Here is a tiny trained network, its code and every weight. The questions are about switching its units off for an input and a target symbol, where a switched-off unit gives its printed mean instead of its output.

import numpy as np


def w(rows, s, z=0):
    codes = np.array(rows[::2]) - 128.0
    scale = np.full(codes.shape[1], s)
    scale[-1] = z or s
    return codes * scale


def norm(h):
    return h / np.sqrt((h * h).mean(-1, keepdims=True) + 1e-5)


def f(y):
    return y / 2 * (1 + np.tanh(0.7978845608 * (y + 0.044715 * y**3)))


def softmax(a):
    e = np.exp(a - a.max(-1, keepdims=True))
    return e / e.sum(-1, keepdims=True)


def log_softmax(a):
    a = a - a.max(-1, keepdims=True)
    return a - np.log(np.exp(a).sum(-1, keepdims=True))


def net(x, mask):
    ids = ['βγδεφω'.index(c) for c in x.split()]
    T = len(ids)
    res = E[ids] + P[:T]
    u = 0
    for l in range(2):
        r = norm(res)
        for j in range(2):
            rows = slice(2 * j, 2 * j + 2)
            q, k, v = (r @ M[l][rows].T for M in (Q, K, V))
            z = softmax(np.where(np.tri(T) > 0, q @ k.T / 2**0.5, -1e9)) @ v
            o = O[l][rows]
            res = res + np.where(mask[u + j], z, o[:, -1]) @ o[:, :-1]
        u += 2
        y = f(norm(res) @ A[l][:, :-1].T + A[l][:, -1])
        res = res + np.where(mask[u : u + 8], y, B[l][:, -1]) @ B[l][:, :-1]
        u += 8
    return log_softmax(norm(res)[-1] @ U[:, :-1].T + U[:, -1])


Q, K, V, O, A, B = {}, {}, {}, {}, {}, {}
E = w([
[152,44,212,119,133,170,179,217,196,66],'β',
[142,133,139,92,208,176,112,182,57,121],'γ',
[130,35,127,27,165,186,172,149,68,46],'δ',
[88,76,113,84,243,137,226,103,96,186],'ε',
[3,169,144,123,119,123,194,159,98,114],'φ',
[172,35,214,139,90,64,97,108,128,117],'ω',
],0.016)
P = w([
[104,120,198,47,150,76,176,245,208,189],'0',
[84,195,203,47,141,124,144,188,199,213],'1',
[72,225,193,60,121,166,119,148,198,219],'2',
[73,197,152,82,149,139,71,154,147,171],'3',
[73,188,145,106,130,182,47,124,143,176],'4',
[74,168,106,139,126,168,18,118,106,161],'5',
[68,129,133,163,122,215,59,53,99,151],'6',
[99,139,87,201,88,244,2,39,72,120],'7',
],0.0074)
Q[0] = w([
[114,158,128,182,184,183,127,182,121,141],'L0H1',
[159,111,130,19,142,173,132,119,28,133],'L0H1',
[142,178,30,71,209,254,129,165,47,166],'L0H2',
[199,72,193,146,84,49,13,84,149,208],'L0H2',
],0.0068)
K[0] = w([
[141,150,87,110,52,133,186,146,81,98],'L0H1',
[135,67,66,136,107,136,37,3,60,137],'L0H1',
[66,160,6,117,176,175,93,63,126,132],'L0H2',
[253,87,181,169,68,22,74,122,129,166],'L0H2',
],0.0074)
V[0] = w([
[69,189,35,172,2,170,176,175,115,106],'L0H1',
[152,128,139,187,194,196,155,165,148,143],'L0H1',
[114,149,148,124,128,80,71,49,89,104],'L0H2',
[117,119,181,118,131,109,67,185,185,62],'L0H2',
],0.007)
O[0] = w([
[155,142,244,141,149,72,241,89,1,92,1],'L0H1',
[100,29,165,239,224,23,126,123,151,91,165],'L0H1',
[60,144,218,204,29,216,110,223,74,254,78],'L0H2',
[184,171,144,168,70,251,121,60,190,84,109],'L0H2',
],0.0066,0.0072)
A[0] = w([
[151,100,164,193,138,102,74,132,182,161,204],'L0N1',
[90,154,108,174,129,114,88,107,152,140,156],'L0N2',
[124,96,185,113,109,151,174,250,157,143,180],'L0N3',
[87,138,162,88,120,82,104,153,119,113,124],'L0N4',
[125,67,160,144,129,109,144,171,112,138,251],'L0N5',
[175,125,81,124,161,205,142,120,70,171,111],'L0N6',
[174,101,143,158,127,109,81,162,138,101,209],'L0N7',
[152,138,143,165,150,114,123,108,184,89,79],'L0N8',
],0.013,0.0031)
B[0] = w([
[155,145,132,192,155,163,135,125,154,173,233],'L0N1',
[73,41,79,127,132,114,124,183,114,75,184],'L0N2',
[121,184,112,112,89,64,15,134,221,119,254],'L0N3',
[127,134,122,155,79,208,102,99,191,136,204],'L0N4',
[174,110,174,112,125,188,40,123,181,182,209],'L0N5',
[100,62,141,85,119,46,87,114,156,88,199],'L0N6',
[102,120,188,105,134,173,136,137,146,117,201],'L0N7',
[84,249,140,158,94,162,192,158,91,183,156],'L0N8',
],0.011,0.0056)
Q[1] = w([
[172,32,94,98,150,118,84,83,148,106],'L1H1',
[12,94,76,90,101,171,108,105,146,125],'L1H1',
[164,250,151,190,95,141,232,117,105,178],'L1H2',
[84,129,99,61,127,157,94,130,188,195],'L1H2',
],0.013)
K[1] = w([
[181,46,117,163,104,100,64,76,98,185],'L1H1',
[59,74,150,170,78,226,105,49,8,123],'L1H1',
[194,187,178,59,156,126,119,216,254,96],'L1H2',
[35,149,151,204,60,157,74,54,163,130],'L1H2',
],0.0098)
V[1] = w([
[158,114,129,181,81,190,97,55,81,140],'L1H1',
[123,104,47,65,173,11,121,127,163,60],'L1H1',
[147,115,87,66,228,114,93,110,198,67],'L1H2',
[110,103,76,113,165,35,212,104,102,225],'L1H2',
],0.011)
O[1] = w([
[136,171,145,46,140,97,189,136,107,89,49],'L1H1',
[78,85,94,164,83,173,128,249,209,118,178],'L1H1',
[162,62,151,116,208,94,124,168,46,67,249],'L1H2',
[183,133,86,156,156,206,60,141,191,105,28],'L1H2',
],0.013,0.011)
A[1] = w([
[129,205,121,168,57,116,179,75,92,162,117],'L1N1',
[94,158,159,121,141,92,173,152,68,167,217],'L1N2',
[159,132,60,214,158,171,122,169,166,97,2],'L1N3',
[208,124,133,60,212,101,187,33,66,94,85],'L1N4',
[90,48,144,130,98,77,77,188,214,90,165],'L1N5',
[46,151,109,146,78,97,135,112,216,89,63],'L1N6',
[104,119,109,117,75,116,56,179,224,165,102],'L1N7',
[104,132,6,98,50,145,149,172,136,171,48],'L1N8',
],0.013,0.0032)
B[1] = w([
[125,80,104,205,112,151,145,192,117,81,156],'L1N1',
[120,107,72,152,159,203,99,162,153,117,176],'L1N2',
[171,118,33,90,176,107,133,115,144,58,162],'L1N3',
[168,187,101,100,140,39,139,76,77,145,164],'L1N4',
[135,194,154,147,79,166,170,66,139,161,251],'L1N5',
[129,109,164,111,35,128,123,155,172,249,170],'L1N6',
[202,158,195,117,77,95,149,52,130,116,205],'L1N7',
[146,161,200,121,128,123,116,109,169,180,139],'L1N8',
],0.015,0.021)
U = w([
[119,182,59,249,95,93,220,116,107,83,14],'β',
[107,162,189,115,91,119,105,44,212,183,100],'γ',
[100,27,179,90,95,21,209,189,161,53,40],'δ',
[1,48,139,184,162,99,32,212,147,193,146],'ε',
[110,138,119,59,173,28,142,133,110,126,253],'φ',
[141,128,56,102,141,166,55,99,219,84,157],'ω',
],0.0073,0.0034)

Each question gives the input, a string of symbols that net reads in full, and the target symbol t.
The units are the heads (2 rows each of Q, K, V and O) and the neurons (one row each of A and B). Each row of codes is followed by its name. A weight is (code - 128) times the scale printed after its matrix; where a second scale follows, it is the last column's (O, A, B and U).
mask holds one flag per unit, layer by layer, with each layer's heads first. A switched-off unit (its flag False) gives its mean, the last column of its rows in O or B, instead of its output. The means were averaged over made-up inputs and are rounded, as every weight is.
A unit's drop is (log p(t) with every unit on - log p(t) with that unit switched off) / (log p(t) with every unit on - log p(t) with every unit switched off).
The circuit of an input: a set's keep is (log p(t) with only the set's units on - log p(t) with every unit switched off) / (log p(t) with every unit on - log p(t) with every unit switched off). Starting from the 12 units with the biggest drops (on a tie, the unit counted first), units are removed one at a time, each time the one whose removal leaves the highest keep (on an exact tie, the one counted first), for as long as the keep stays at least 0.8.
circuit, biggest first: the units of the circuit, biggest drop first
most important unit: the unit with the biggest drop
k most important neurons: the k neurons with the biggest drops, biggest first
top k neurons in layer l: the k neurons of layer l with the biggest drops, biggest first
heads that matter: for each layer, one digit per head in row order, 1 if its drop is at least 0.15 and else 0, layers parted by /
drop of u: that unit's drop, to one decimal
input β φ ω φ ε ω, target ε: most important unit	L0N1
input ε ε φ ω β β δ γ, target δ: circuit, biggest first	(L0N6; L1H2)
input β φ ε β, target ε: top 3 neurons in layer 0	(L0N8; L0N3; L0N6)
input φ γ γ γ ε ω ε, target φ: heads that matter	00 / 10
input ε φ ε γ ε ω ω, target ε: top 2 neurons in layer 0	(L0N2; L0N1)
input β γ γ, target ε: circuit, biggest first	(L1H2; L1N7)
input γ φ φ, target ε: heads that matter	10 / 10
input ω γ ω ε δ, target φ: heads that matter	11 / 10
input β ω δ γ ω ω, target β: top 2 neurons in layer 1	(L1N1; L1N2)
input ε β ε γ φ ω ω ω, target β: 3 most important neurons	(L0N2; L1N1; L0N1)
input φ ε δ β γ, target δ: heads that matter	00 / 11
input β β φ ε δ β, target β: 2 most important neurons	(L0N8; L1N1)
input δ γ ε γ ε β γ δ, target δ: 2 most important neurons	(L0N6; L1N2)
input ε γ ε ε δ, target ω: circuit, biggest first	(L1H2)
input φ ω ω ω δ γ ω, target φ: 2 most important neurons	(L0N2; L1N4)
input φ ω ω φ ε φ φ, target φ: 4 most important neurons	(L0N6; L0N3; L1N4; L1N5)
input φ γ β γ, target ε: top 2 neurons in layer 0	(L0N3; L0N8)
input ε ε ε γ ε ε δ γ, target ω: top 2 neurons in layer 0	(L0N6; L0N7)
input φ ε φ β φ, target β: top 4 neurons in layer 0	(L0N4; L0N6; L0N1; L0N8)
input ω γ ω ε β γ δ, target δ: most important neuron	(L1N2)
input β ε γ β ε β, target β: top 3 neurons in layer 0	(L0N8; L0N6; L0N1)
input φ ε ω ε δ φ, target ε: top 3 neurons in layer 0	(L0N4; L0N6; L0N2)
input ε δ β φ β, target ε: drop of L0N4	0.4
input β φ φ ε φ, target β: drop of L0N3	0.0
input ε ω δ γ, target φ: drop of L1H1	1.0
input ε γ φ φ β φ φ, target φ: drop of L1H1	1.2
input ε φ φ ω δ ε, target φ: top neuron in layer 1	(L1N4)
